Here is a tiny trained network, its code and every weight. The questions are about switching its units off for an input and a target symbol, where a switched-off unit gives its printed mean instead of its output.

import numpy as np


def w(rows, s, z=0):
    codes = np.array(rows[::2]) - 128.0
    scale = np.full(codes.shape[1], s)
    scale[-1] = z or s
    return codes * scale


def f(y):
    return y / 2 * (1 + np.tanh(0.7978845608 * (y + 0.044715 * y**3)))


def softmax(a):
    e = np.exp(a - a.max(-1, keepdims=True))
    return e / e.sum(-1, keepdims=True)


def log_softmax(a):
    a = a - a.max(-1, keepdims=True)
    return a - np.log(np.exp(a).sum(-1, keepdims=True))


def net(x, mask):
    ids = ['αδεηθμξπστφψω'.index(c) for c in x.split()]
    T = len(ids)
    res = E[ids] + P[:T]
    u = 0
    for l in range(2):
        q, k, v = (res @ M[l].T for M in (Q, K, V))
        z = softmax(np.where(np.tri(T) > 0, q @ k.T / 4**0.5, -1e9)) @ v
        res = res + np.where(mask[u], z, O[l][:, -1]) @ O[l][:, :-1]
        u += 1
        y = f(res @ A[l][:, :-1].T + A[l][:, -1])
        res = res + np.where(mask[u : u + 12], y, B[l][:, -1]) @ B[l][:, :-1]
        u += 12
    return log_softmax(res[-1] @ U[:, :-1].T + U[:, -1])


Q, K, V, O, A, B = {}, {}, {}, {}, {}, {}
E = w([
[62,66,152],'α',
[102,167,3],'δ',
[199,28,104],'ε',
[178,74,58],'η',
[95,45,100],'θ',
[111,148,188],'μ',
[107,202,65],'ξ',
[90,153,182],'π',
[180,73,59],'σ',
[83,114,69],'τ',
[132,132,194],'φ',
[233,50,169],'ψ',
[103,148,186],'ω',
],0.014)
P = w([
[3,57,147],'0',
[144,125,146],'1',
[143,122,149],'2',
[150,118,150],'3',
[152,115,151],'4',
[154,116,148],'5',
[153,111,148],'6',
[159,110,150],'7',
[161,105,152],'8',
[160,108,152],'9',
],0.0068)
Q[0] = w([
[170,168,40],'L0H0',
[161,153,86],'L0H0',
[218,158,2],'L0H0',
[81,132,114],'L0H0',
],0.0095)
K[0] = w([
[255,188,102],'L0H0',
[237,112,69],'L0H0',
[244,127,116],'L0H0',
[98,222,85],'L0H0',
],0.0086)
V[0] = w([
[137,244,187],'L0H0',
[2,174,111],'L0H0',
[61,124,91],'L0H0',
[129,89,107],'L0H0',
],0.0041)
O[0] = w([
[52,236,92,5],'L0H0',
[3,110,140,104],'L0H0',
[69,46,93,136],'L0H0',
[158,80,156,167],'L0H0',
],0.0031,0.0014)
A[0] = w([
[38,211,76,109],'L0N0',
[42,195,69,109],'L0N1',
[136,90,158,105],'L0N2',
[242,103,115,121],'L0N3',
[114,117,175,156],'L0N4',
[170,64,147,82],'L0N5',
[33,62,66,153],'L0N6',
[119,96,213,164],'L0N7',
[120,85,246,180],'L0N8',
[230,92,125,109],'L0N9',
[52,254,194,158],'L0N10',
[138,33,57,2],'L0N11',
],0.0087,0.0065)
B[0] = w([
[224,64,119,137],'L0N0',
[236,68,109,136],'L0N1',
[130,123,162,142],'L0N2',
[164,172,128,187],'L0N3',
[102,124,156,166],'L0N4',
[161,152,181,154],'L0N5',
[137,55,101,169],'L0N6',
[106,123,172,209],'L0N7',
[103,118,177,254],'L0N8',
[155,170,136,181],'L0N9',
[191,112,233,179],'L0N10',
[249,111,198,129],'L0N11',
],0.011,0.0063)
Q[1] = w([
[251,152,83],'L1H0',
[95,47,63],'L1H0',
[100,124,139],'L1H0',
[175,82,28],'L1H0',
],0.013)
K[1] = w([
[174,234,87],'L1H0',
[12,168,76],'L1H0',
[113,84,126],'L1H0',
[99,219,68],'L1H0',
],0.011)
V[1] = w([
[11,157,168],'L1H0',
[153,31,148],'L1H0',
[112,16,143],'L1H0',
[59,113,2],'L1H0',
],0.0078)
O[1] = w([
[22,16,192,73],'L1H0',
[171,60,25,246],'L1H0',
[116,73,64,237],'L1H0',
[1,213,97,18],'L1H0',
],0.0065,0.011)
A[1] = w([
[136,75,164,112],'L1N0',
[93,89,115,181],'L1N1',
[128,147,192,165],'L1N2',
[161,159,126,65],'L1N3',
[7,116,174,118],'L1N4',
[91,130,137,255],'L1N5',
[122,133,49,20],'L1N6',
[121,156,128,161],'L1N7',
[126,100,132,82],'L1N8',
[118,136,204,159],'L1N9',
[127,130,69,225],'L1N10',
[150,173,156,74],'L1N11',
],0.015,0.0098)
B[1] = w([
[148,148,197,250],'L1N0',
[112,86,132,214],'L1N1',
[98,206,92,182],'L1N2',
[101,85,146,182],'L1N3',
[104,194,130,191],'L1N4',
[18,93,71,171],'L1N5',
[68,191,245,167],'L1N6',
[127,163,127,127],'L1N7',
[126,150,175,157],'L1N8',
[92,199,106,192],'L1N9',
[156,158,45,212],'L1N10',
[83,93,115,166],'L1N11',
],0.012,0.016)
U = w([
[56,82,125,5],'α',
[113,243,82,22],'δ',
[201,58,131,86],'ε',
[119,142,115,252],'η',
[130,2,90,139],'θ',
[109,123,153,155],'μ',
[189,138,49,185],'ξ',
[143,58,159,87],'π',
[120,142,117,253],'σ',
[70,154,39,159],'τ',
[72,214,138,65],'φ',
[173,211,166,69],'ψ',
[116,98,168,152],'ω',
],0.0094,0.0057)

Each question gives the input, a string of symbols that net reads in full, and the target symbol t.
The units are the heads (4 rows each of Q, K, V and O) and the neurons (one row each of A and B). Each row of codes is followed by its name. A weight is (code - 128) times the scale printed after its matrix; where a second scale follows, it is the last column's (O, A, B and U).
mask holds one flag per unit, layer by layer, with each layer's heads first. A switched-off unit (its flag False) gives its mean, the last column of its rows in O or B, instead of its output. The means were averaged over made-up inputs and are rounded, as every weight is.
A unit's drop is (log p(t) with every unit on - log p(t) with that unit switched off) / (log p(t) with every unit on - log p(t) with every unit switched off).
The circuit of an input: a set's keep is (log p(t) with only the set's units on - log p(t) with every unit switched off) / (log p(t) with every unit on - log p(t) with every unit switched off). Starting from the 12 units with the biggest drops (on a tie, the unit counted first), units are removed one at a time, each time the one whose removal leaves the highest keep (on an exact tie, the one counted first), for as long as the keep stays at least 0.8.
units of the circuit, in order: the units of the circuit, biggest drop first
unit that matters most: the unit with the biggest drop
k most important neurons: the k neurons with the biggest drops, biggest first
top k neurons in layer l: the k neurons of layer l with the biggest drops, biggest first
input δ τ φ η τ ε ψ η ξ δ, target δ: units of the circuit, in order -> [L1H0 L0N8 L0N7 L1N1]
input π ξ φ ξ σ ψ π φ α φ, target π: unit that matters most -> L0N10
input δ φ τ φ α φ θ τ σ φ, target δ: units of the circuit, in order -> [L0N0 L0N1 L0N6 L1H0]
input ω τ φ π φ, target ω: units of the circuit, in order -> [L1H0 L1N10]
input ψ α σ ψ ξ φ ε π, target ψ: units of the circuit, in order -> [L0N10 L1H0 L1N5 L1N1]
input θ ψ δ η φ, target θ: 2 most important neurons -> [L0N6 L0N11]
input ψ φ φ φ τ σ, target ξ: top 2 neurons in layer 1 -> [L1N0 L1N6]
input φ ξ μ θ θ ε π, target φ: 2 most important neurons -> [L0N3 L0N10]
input τ ψ τ θ φ ε φ τ ω ω, target τ: 3 most important neurons -> [L0N6 L0N1 L0N0]
input ξ φ δ η φ ψ η φ, target ξ: top 4 neurons in layer 0 -> [L0N0 L0N1 L0N6 L0N10]
input ξ θ θ ω π σ π, target ξ: 3 most important neurons -> [L0N0 L0N1 L0N10]
input ξ φ φ τ ψ τ φ ω, target ξ: 4 most important neurons -> [L0N0 L0N1 L0N6 L0N10]
input α ω φ τ φ τ μ, target α: top 2 neurons in layer 1 -> [L1N4 L1N5]
input φ φ φ τ φ ψ ω φ ψ ω, target φ: 2 most important neurons -> [L0N3 L0N9]
input φ ω ξ σ θ π φ, target φ: top neuron in layer 0 -> [L0N10]
input ω ε μ ω η, target ξ: 3 most important neurons -> [L0N8 L0N10 L1N0]
input τ α φ, target τ: 3 most important neurons -> [L0N6 L0N1 L0N0]
input α φ σ φ ε φ, target α: 3 most important neurons -> [L0N6 L1N4 L1N5]
input ξ φ α ψ μ η φ τ ψ ω, target ξ: 3 most important neurons -> [L0N0 L0N1 L0N10]
input φ ω ξ η δ μ ω τ φ θ, target θ: top 2 neurons in layer 0 -> [L0N10 L0N6]
input φ ξ ω ψ τ ξ μ, target φ: most important neuron -> [L0N3]
input ω ψ φ π ψ η, target ξ: top 2 neurons in layer 1 -> [L1N0 L1N6]
input ω ε α, target α: top 3 neurons in layer 1 -> [L1N4 L1N5 L1N1]
input φ τ φ α α δ φ τ φ δ, target δ: 2 most important neurons -> [L1N6 L0N8]
input φ π φ φ η ψ μ, target φ: top 2 neurons in layer 0 -> [L0N3 L0N9]
input φ ψ ε ε μ α φ π τ π, target φ: top 2 neurons in layer 1 -> [L1N9 L1N4]
